What can hang from each mark
Z858: Z125 Z504 Z650 Z664 Z870
Z372: Z91 Z125 Z313 Z858 Z970
Z125: Z372 Z870
Z91: Z125 Z970
Z870: Z504 Z750
Z650: Z217 Z372 Z504 Z664 Z858
Z313: Z91 Z217
Z664: Z217 Z858
Z750: Z91
Z504: Z870
Z970: Z313 Z372 Z750 Z870

Each row was made from one small tree. The marks that hang from a mark follow it in brackets, in the order of their numbers. Every link used is in the known rows. Write each row's tree.
Known rows
Z125[Z372[Z91 Z858] Z870[Z504]]: [  45  -56  104  403   72 -118  164   13   94   79 -226  136 -193   65
 -113   84  171  -35 -292  -27   -2  143  347  212  110  201    0  144
  113  265  -83  328  203 -159   52  281  432   13  -70  -50   39  202
 -180  -93]
Z870[Z504 Z750[Z91[Z970]]]: [ 240  -82  249  401   59   12   38  -62   46  -52   18    8  -52  -13
   61  223  -53 -203 -394  -24  155  203  136  175  113  255 -126  -16
   48  253  -76  331   57 -240   -2  169  268   -4  -96  -44  126  128
 -136  -40]
Z750[Z91[Z125[Z372 Z870] Z970[Z313]]]: [ 333   76  238  311  227 -185  189   74   36  -82  -63  148   -6  122
   -4   45  243 -229 -377   14  130   50  358   63  211  170  -97  214
   -4   54 -108  325   35 -202 -239  304  343  -24  -64 -110  124  311
 -156  -44]
Z372[Z91[Z125] Z858[Z504] Z970[Z870]]: [ 178 -103  178  360  163   82   54   82  -22   85 -284   86   19   44
   50  158  440  -85 -270   40   15  214  138  194   22  253  117   59
  157  178 -197  371  132 -152 -156   20  403  211  -22  -52  165  260
 -165  -82]
Z858[Z650[Z372[Z91[Z970]]]]: [ 342 -100   89  531   94    1   12    9    2  106  -48  103   -9  -27
  139  124  161 -141 -232  143   39  221  133  153   54  174  129  126
   25  169 -238  233   -3 -151 -143  147  254   48   11   53  141  186
  105  -70]
Z91[Z125[Z870[Z504 Z750]]]: [ 249  -41  281  337   50   38  142   19   57  -75  -29  123   -5    9
    1  -37   35 -219 -420   41  101  101  280  183   38  154 -105  -36
  -36  269  -14  231   85 -292  -12  274  301   52  -33 -109  140  131
 -180    4]
Z504[Z870[Z750[Z91[Z125 Z970[Z313 Z372]]]]]: [ 382   21  316  354  123  -99   63   48  -54 -184   68   65   10    5
  112  200  225 -204 -497 -173  135  161  237   38  113  194 -118  170
   33  195 -155  295    4 -181 -222  167  357  -17   82 -112  212  263
 -257  -43]
Z650[Z217 Z372 Z504[Z870] Z858]: [ 227 -244   81  443  -41  140   97  168  -36 -101  157  137  -70  -48
  156   72  162 -343 -158 -202  141  163  100  163  -74  -39 -147   49
 -312  564 -231  205  -78  -44   73  305  167   16  107  -23  169   95
  191    6]
Z750[Z91[Z125[Z372[Z858[Z504 Z870]]]]]: [ 195   -6   74  407   94    2  192   60   56   -5 -171   95    6   94
  -26  110  273  -98 -302  130  183  143  120  232  127  243   18   20
   92  187 -131  329  122 -144 -130  204  360  104  -67  -48   52   90
 -166  -21]
Z664[Z858[Z870[Z504]]]: [ 118  -49   60  390  -70  140  184   28  228  -24  -21  157   17  -46
  113   36  -18  -28 -241  158   -1  148  147  276  -36  217  -83 -114
   57  278  -60  236   60 -104 -131  220  259   74  -69  -83   91   42
  -89  -49]
Z313[Z91[Z970[Z870[Z750]]] Z217]: [ 278 -157  400  417  153  107   40   63   77    3  -20  182  -50 -158
  184  327   80 -153 -390   72  128  257  266   85   27  272  -25  114
   49  177   26  365 -118 -153  -98  106  189   60   -1  -54  215  219
 -122  -65]
Z372[Z125 Z858[Z504 Z650] Z970]: [ 263  -92   50  441   99  136  110    5   70  212 -217  190   75   73
  137  179  282  -27 -190   52   -6  195   94  277  -26  302  142   28
  132  178 -179  305   78  -85 -153  -20  377  123  -46  -67  158  155
  -51 -116]
Z91[Z125[Z870[Z504]] Z970]: [ 323  -16  193  335  101   -2  179   74   45 -110  -67  212    1   69
   24  -44   36 -214 -280   15   63  167  286  110   67  165 -127  -16
  -79  174  -36  232   95 -279 -195  213  328   67  -45  -64  144  237
 -143   24]
Z858[Z125 Z650[Z217 Z372[Z970] Z504] Z870]: [ 522  -95  -64  550    0  115   58   82   39  127    5  158  227  -23
  242   16  190 -194 -229   87  146  265  163  321  -85  143   16  -95
  -66  269 -263  171   76 -124 -205   32  173  161   96   63  201   36
  268   54]
Z313[Z91[Z970[Z372]] Z217]: [ 259 -174  174  521   95   21   92  122  108   23  -47  289  -46  -64
  131  248   94  -80 -271   59  127  233  284   88   65  242   25  142
   98  141  -53  317  -78 -106 -206   71  269   81   54   -1  140  216
  -72  -26]
Z858[Z650[Z664] Z870[Z504 Z750[Z91]]]: [ 341  -13  107  478   52   81   70 -154  115  -35  -24  -52   77 -146
  144  179  -83 -123 -482  131   84  213   45  323   32  281  -68 -213
  113  389  -95  344   50 -229    1  184  183  -39  -76  -64  144   -2
   -5  -28]
Z870[Z504 Z750[Z91]]: [ 131  -90  222  399   26   44   55  -76   67   -7   38  -39  -40  -23
   22  164  -57 -179 -400   52  151  125  126  250   70  206 -126  -91
  102  306  -69  332   37 -220  104  222  263    7 -114  -70   89   36
 -102  -50]
Z313[Z91[Z125[Z372[Z858[Z504 Z650]]]] Z217]: [ 199 -149   98  457  220  121  179   72  173  108 -275  358  -13  -27
   35  198  306  -30 -323  191  197  180  202  222   44  352  142   94
  154  203  -50  352   10 -119  -92  154  390  154   16   -1  149   78
  -85  -40]
Z91[Z125[Z372[Z313]] Z970[Z750 Z870]]: [ 290   -7  322  339  150  -34   67  114 -105  -24 -124  116  -40   82
   44   89  372 -178 -407   28   49  141  339   15  120  219  -98  274
  -94  115 -176  259   14 -135 -243  215  322   32   63  -81  239  267
 -239  -15]
Z664[Z217 Z858[Z504 Z650]]: [ 155  -98   43  350   74  259  155   10  233   32  -94  257   63  -79
  189   46  111   86 -240  357  149  136   59  357  -50  295  201 -174
   12  228 -142  332  -79  -28 -149  260  234  128 -121 -105  166   -9
  -50  -49]
Z313[Z91[Z125] Z217]: [ 223 -166  187  418  122  103  179  134  112  -27  -56  251    4  -67
   56  153  117 -147 -250  191  183  121  250  125   29  116  -26  -28
  100  170   35  301  -92 -187 -120  169  258  193    2  -10  109  129
  -40  -44]
Z91[Z125[Z372 Z870] Z970]: [ 311    8  202  337  158 -107  196  128   28 -104  -60  235  -33  113
  -20  -89  123 -220 -246   70  106  103  346   55  158  116  -44  179
 -174   62  -95  162   54 -204 -212  327  309   25  -12 -105   87  268
 -136   24]
Z504[Z870[Z750[Z91[Z970[Z313[Z217] Z372]]]]]: [ 323  -57  273  389   92  -50   21   10   12  -91   90  106  -63  -78
  189  371  185 -123 -490 -184  160  177  255   70   99  240  -79  151
   85  210 -104  383  -58  -92 -173  132  299 -107   67 -110  197  220
 -249 -121]
Z858[Z125 Z664 Z870]: [ 313  -30   80  400  -78  142  181   53  135  -53   29  114   96  -72
  176  -53   21  -24 -212  329  107  199   33  153  -40  113  -66 -252
   97  154 -118  209    4 -134 -297  175  202  173  -72   45   57   42
  -97   67]
Z750[Z91[Z125 Z970[Z313 Z372 Z870]]]: [ 281   35  361  371  219  -55   57   94  -50  -56  -70   51   74   71
  110  108  287 -205 -431  -13   36  101  222   47   64  238 -107  159
   93  128 -221  350  -19 -150 -316  144  328   47    5 -120  247  317
 -169  -33]
Z313[Z91[Z125[Z372 Z870] Z970] Z217]: [ 366  -65  214  400  228  -85  212  149  107  -73 -148  370  -71    7
    7  146  179 -151 -316  106  185  184  470   58  159  194   16  193
   -7   41   38  303   -8 -219 -207  242  310   79    7  -67  129  289
 -121  -13]
Z504[Z870[Z750[Z91]]]: [ 198  -38  199  343   39   -3   80  -30    1 -128  183  -44  -65  -46
   81  180  -27 -174 -314   23  161  161  139  201   66   76  -92  -74
    1  263  -56  290  -61 -147   59  264  229  -44  -59 -124   51   75
 -106  -76]
Z858[Z125 Z504 Z664[Z217] Z870[Z750]]: [ 402  -79  159  371  -93  257  134    3  139  -56  -45  150  113 -170
  217   60  102   97 -417  365  272  258   24  230  -26  278   69 -327
   88  186 -117  330   15 -162 -261  148  206  232 -108   50  172  -37
 -240  103]
Z870[Z750[Z91[Z125[Z372[Z858[Z664] Z970]]]]]: [ 261  -65  218  366  177  -81   86   35   54  -59 -201   45  -86   39
   29  201  371  -51 -454  -50  189  180  171  150  187  243   66  154
  104  175 -183  269   60 -178  -58  239  362   71   -8 -121  138  258
 -299  -55]
Z372[Z91 Z125[Z870] Z313]: [ 217    4  118  399  -24  -37  194   33   36   69 -128  104  -68   74
  -10  174  323 -126 -231   98  -32   89  371  148   58   62   82   43
  162  162  -47  423  128 -212 -120  150  332  112  -52  -14   26  292
 -137 -169]
Z858[Z125 Z504[Z870[Z750[Z91[Z970]]]] Z664]: [ 446  -29  187  309   25  118   70  -51   31 -213   24   61   17  -96
  181  196   89  -95 -384  172  282  358  -10  132   63  257  -23 -228
   96  185 -117  382   37 -220 -221  151  282  108 -115    3  136   80
 -232   64]
Z313[Z91[Z125[Z870] Z970[Z750]] Z217]: [ 477  -96  255  415  227  -12  136  127   -7  -33 -139  297  -57  -49
  114  243  185 -128 -379  130  169  233  430  108   97  175  -14  123
   64   95   70  386 -115 -191 -266  153  226   89   -7  -85  226  265
 -130  -57]
Z858[Z125[Z372 Z870] Z650[Z217] Z664]: [ 368  -10   63  365  140   74  223   36  167   -1 -116  214    6  -21
  131 -144  100  -83 -284  289  162  142  175  189  -10  123   30  -48
  -27  182 -147  188   -4 -122 -157  342  182   75  -32  -15  111   85
  -25   67]
Z125[Z870[Z750[Z91]]]: [ 218  -12  237  366   81  -40  103  -29   51  -31   82  -14  -51    7
   61  113   20 -207 -352  124  160  109  223  239  107   98   -2  -19
   28  215  -29  350  -43 -186   41  300  181  -57 -119 -153   39  142
  -96  -85]
Z125[Z870[Z504 Z750]]: [ 178  -66  239  364   -4   40  113  -28   97   -1   43   92  -48  -26
   43    8  -51 -171 -378   34   68  122  260  222   32  182 -105  -29
  -25  293  -14  260   51 -217   52  260  262  -29  -70  -97  104   96
 -138  -19]
Z125[Z372[Z91] Z870]: [ 122  -35  101  399   88 -121  154   34   68   47  -64  118 -109   44
  -64   -6  106 -112 -232  160   43   67  345  187  127   95   40  124
   31  125 -112  281   75 -142  -31  330  300   14  -83  -68  -17  185
  -59  -59]

Write each row's tree
[ 305  -30  224  344   72  -34   64  -16  -19 -171  162    4  -74  -36
  119  239  -22 -198 -306  -53  167  241  147  126  109  125  -92    6
  -53  208  -60  288  -41 -165  -48  212  233  -56  -40 -100   87  167
 -139  -64]
Z504[Z870[Z750[Z91[Z970]]]]
[ 238   -2  326  478  155   -8  -12  -25 -156  109 -219  -51  -29   66
   23  241  136  -50 -521   56  -37  149  317  257  -25  292 -132   15
  258  236 -193  435   37 -153 -110  128  337   48 -110 -212  294  141
 -148  -85]
Z970[Z372[Z125] Z750[Z91] Z870[Z504]]
[ 193  -31  144  475   23  -48  152  120   43   69 -169  121   15   22
   59  122  404  -41 -348  -46  -36   92  211  117   27  169    5  185
  228  234 -181  305  118  -92 -276   79  398  143  101   19  126  253
 -220 -103]
Z970[Z313 Z372[Z91[Z125] Z858[Z870]]]
[ 177 -114   24  334   10   76  112   63   43    7    1  146  -24   21
  124  131  215  -42 -143  -97   60  260   98  205   31  201    8    5
  -20  238 -127  257   37  -46  -82   54  383   36    5  -61   93  144
 -135  -50]
Z372[Z858[Z504[Z870]] Z970]
[ 306  -90   -6  379   34  172  155   59   49  -71  120  180  113  -49
  158  -47  -40 -226 -136   85  165  191  112  278 -148   39 -132 -260
 -120  373 -126  213   20 -102 -101  205  203  146   28   17  111  -36
  153   50]
Z858[Z125 Z650[Z217 Z504[Z870]]]
[ 247  -47  248  332  124  -53  167  128   53  -45  -21  208   28   69
   23  -42  200 -221 -293  -14   85   18  241  -17  142  175 -160  251
 -101   95 -160  162   22 -148 -263  249  359   65   28  -11  148  231
 -144    3]
Z91[Z125[Z372] Z970[Z313]]
[ 410   36  283  421   77 -107   49   17    1  -80  -39   69   -6   63
   83  136  100 -189 -414  105  202  254  261  132  126  169   59   61
   85  123 -139  335   88 -216 -190  187  263    1  -38 -127  112  217
 -178  -11]
Z858[Z125[Z870[Z750[Z91[Z970[Z372]]]]]]
[ 367  -40  277  371  121  -58  106   51   -8  -94  -83  125  -53   -1
   34  104  167 -236 -354   57  107  170  292   91  122  105   57  120
   -8  139  -54  294   87 -279 -158  219  265   95  -12  -55  100  301
 -185  -62]
Z372[Z91[Z125[Z870[Z750]] Z970]]
[ 221 -129  240  429   84   27  107   57   51  127   40  120   10  -88
  124  148  125  -89 -356  119   50   95  256  158   45  193 -166  147
  161  211  -40  354 -174  -58 -127  135  249   66  -39    5  192  109
  -25  -54]
Z970[Z313[Z91] Z750]
[ 215 -101  461  360  216   36  105   96   95   27 -106  207    0 -116
   58  206  296 -156 -562   60  134   57  385   54   61  287 -100  246
  111  166  -25  339  -69 -162  -90  222  321   92   47  -80  260  187
 -186  -60]
Z970[Z313[Z91[Z125[Z372]] Z217] Z870[Z750]]
[ 395  -39  196  393  157  -67   84   24  -84  -25 -210  137  -73   31
    0  119  150 -133 -406   47   38  207  367  162   93  189  -73   63
   94  169  -70  362  114 -268 -212  173  334   94  -62  -52  200  251
 -177  -42]
Z372[Z91[Z125[Z870[Z504]] Z970[Z750]]]
[ 126 -240  135  500  -57  115   43  130    3   16  110  133   -8    5
  108   42  160 -308 -174  -29   99  109   79  189  -28   61  -66   43
 -189  462 -278  245  -45  -70   17  297  218   29    8  -35  127   93
  185    2]
Z650[Z372 Z504 Z858]
